Here is a tiny trained network, its code and every weight. The questions are about switching its units off for an input and a target symbol, where a switched-off unit gives its printed mean instead of its output.

import numpy as np


def w(rows, s, z=0):
    codes = np.array(rows[::2]) - 128.0
    scale = np.full(codes.shape[1], s)
    scale[-1] = z or s
    return codes * scale


def norm(h):
    return h / np.sqrt((h * h).mean(-1, keepdims=True) + 1e-5)


def f(y):
    return y / 2 * (1 + np.tanh(0.7978845608 * (y + 0.044715 * y**3)))


def softmax(a):
    e = np.exp(a - a.max(-1, keepdims=True))
    return e / e.sum(-1, keepdims=True)


def log_softmax(a):
    a = a - a.max(-1, keepdims=True)
    return a - np.log(np.exp(a).sum(-1, keepdims=True))


def net(x, mask):
    ids = ['ΓΞΠΦαβεηθστψω'.index(c) for c in x.split()]
    T = len(ids)
    res = E[ids] + P[:T]
    r = norm(res)
    for j in range(2):
        rows = slice(3 * j, 3 * j + 3)
        q, k, v = (r @ M[0][rows].T for M in (Q, K, V))
        z = softmax(np.where(np.tri(T) > 0, q @ k.T / 3**0.5, -1e9)) @ v
        o = O[0][rows]
        res = res + np.where(mask[j], z, o[:, -1]) @ o[:, :-1]
    y = f(norm(res) @ A[0][:, :-1].T + A[0][:, -1])
    res = res + np.where(mask[2:18], y, B[0][:, -1]) @ B[0][:, :-1]
    return log_softmax(norm(res)[-1] @ U[:, :-1].T + U[:, -1])


Q, K, V, O, A, B = {}, {}, {}, {}, {}, {}
E = w([
[150,160,134,143],'Γ',
[130,128,127,152],'Ξ',
[125,63,125,188],'Π',
[162,160,151,84],'Φ',
[226,91,131,173],'α',
[198,114,118,46],'β',
[14,146,227,137],'ε',
[110,179,204,82],'η',
[153,164,101,202],'θ',
[194,250,121,107],'σ',
[48,50,109,226],'τ',
[145,230,183,113],'ψ',
[115,131,81,104],'ω',
],0.024)
P = w([
[107,126,168,152],'0',
[108,121,170,157],'1',
[39,245,109,43],'2',
[183,109,132,189],'3',
[147,120,150,174],'4',
[86,255,96,38],'5',
[197,123,118,191],'6',
[133,120,154,175],'7',
],0.0094)
Q[0] = w([
[52,131,144,167],'H1',
[88,56,126,216],'H1',
[53,107,58,81],'H1',
[98,177,9,101],'H2',
[127,142,53,149],'H2',
[130,42,170,127],'H2',
],0.014)
K[0] = w([
[149,77,128,174],'H1',
[82,134,147,230],'H1',
[177,112,231,96],'H1',
[188,147,7,155],'H2',
[135,73,100,98],'H2',
[69,132,199,95],'H2',
],0.014)
V[0] = w([
[75,114,96,237],'H1',
[100,42,179,72],'H1',
[101,201,138,157],'H1',
[187,137,253,139],'H2',
[165,154,140,124],'H2',
[75,132,102,134],'H2',
],0.0059)
O[0] = w([
[2,174,80,190,54],'H1',
[105,187,141,75,33],'H1',
[154,207,143,208,197],'H1',
[248,61,153,205,2],'H2',
[171,219,82,157,144],'H2',
[74,98,179,100,150],'H2',
],0.0047,0.0027)
A[0] = w([
[100,82,117,118,140],'N1',
[99,123,103,57,240],'N2',
[202,149,95,83,79],'N3',
[170,113,108,136,49],'N4',
[160,152,105,190,129],'N5',
[178,143,200,164,62],'N6',
[124,114,72,108,68],'N7',
[39,168,130,67,2],'N8',
[196,126,108,118,60],'N9',
[173,145,160,51,188],'N10',
[125,152,187,94,44],'N11',
[105,106,218,169,60],'N12',
[146,83,130,62,101],'N13',
[135,66,136,149,135],'N14',
[157,118,123,115,57],'N15',
[166,2,114,112,63],'N16',
],0.018,0.005)
B[0] = w([
[123,159,88,172,142],'N1',
[140,202,135,121,255],'N2',
[92,164,145,135,213],'N3',
[101,136,123,117,135],'N4',
[139,115,108,50,193],'N5',
[98,169,170,119,202],'N6',
[110,148,170,101,161],'N7',
[2,202,66,77,227],'N8',
[91,157,104,152,171],'N9',
[122,92,100,174,232],'N10',
[162,44,169,156,140],'N11',
[153,85,112,78,146],'N12',
[78,148,76,167,154],'N13',
[127,61,128,143,132],'N14',
[94,146,117,136,127],'N15',
[189,137,128,163,141],'N16',
],0.015,0.0093)
U = w([
[147,156,213,39,109],'Γ',
[121,66,106,67,170],'Ξ',
[128,81,130,141,203],'Π',
[68,146,224,216,122],'Φ',
[204,139,151,160,197],'α',
[141,158,58,219,69],'β',
[44,81,207,106,130],'ε',
[114,102,215,137,189],'η',
[175,135,49,107,92],'θ',
[194,225,158,159,1],'σ',
[76,71,120,163,195],'τ',
[136,164,249,147,82],'ψ',
[35,156,84,87,123],'ω',
],0.017,0.0077)

Each question gives the input, a string of symbols that net reads in full, and the target symbol t.
The units are the heads (3 rows each of Q, K, V and O) and the neurons (one row each of A and B). Each row of codes is followed by its name. A weight is (code - 128) times the scale printed after its matrix; where a second scale follows, it is the last column's (O, A, B and U).
mask holds one flag per unit, heads first, then neurons. A switched-off unit (its flag False) gives its mean, the last column of its rows in O or B, instead of its output. The means were averaged over made-up inputs and are rounded, as every weight is.
A unit's drop is (log p(t) with every unit on - log p(t) with that unit switched off) / (log p(t) with every unit on - log p(t) with every unit switched off).
The circuit of an input: a set's keep is (log p(t) with only the set's units on - log p(t) with every unit switched off) / (log p(t) with every unit on - log p(t) with every unit switched off). Starting from the 12 units with the biggest drops (on a tie, the unit counted first), units are removed one at a time, each time the one whose removal leaves the highest keep (on an exact tie, the one counted first), for as long as the keep stays at least 0.8.
circuit, biggest first: the units of the circuit, biggest drop first
k most important neurons: the k neurons with the biggest drops, biggest first
heads that matter: for each layer, one digit per head in row order, 1 if its drop is at least 0.15 and else 0, layers parted by /
drop when u is switched off: that unit's drop, to one decimal
input Γ ω ω θ, target θ: circuit, biggest first -> (N5, N8, N2)
input β Γ α, target β: circuit, biggest first -> (N8, N2)
input ω Γ Γ β Φ τ, target τ: circuit, biggest first -> (N2, N8, N6)
input α Φ σ, target σ: circuit, biggest first -> (N8, H2)
input Γ Γ α ω Γ Φ Γ ψ, target ψ: 2 most important neurons -> (N8, N6)
input Φ ω ω ω σ ω Γ, target Γ: circuit, biggest first -> (N5, N8, N6)
input ω Φ α Φ ω ω Ξ, target Ξ: circuit, biggest first -> (N5, N2, N8)
input Γ ω Γ ω ω τ ω Ξ, target Ξ: heads that matter -> 00
input Φ σ Γ, target σ: heads that matter -> 11
input Γ β τ, target τ: heads that matter -> 01
input Γ Φ β α Φ Φ, target β: 2 most important neurons -> (N10, N8)
input Φ Φ Γ, target Φ: heads that matter -> 11
input Φ ω Γ α Φ ω β ψ, target ψ: heads that matter -> 00
input σ ω β η, target η: heads that matter -> 00
input ω Φ ω θ ε, target ε: 3 most important neurons -> (N12, N2, N10)
input Γ Γ ω Φ, target Φ: most important neuron -> (N8)
input ω θ Φ θ α, target α: 2 most important neurons -> (N8, N16)
input ψ ω α α η, target η: drop when H2 is switched off -> 0.5
input α β ω α Γ Γ σ α, target α: drop when N8 is switched off -> 0.5
input σ ω Ξ Ξ ψ ε ω Γ, target Γ: drop when N8 is switched off -> 0.3
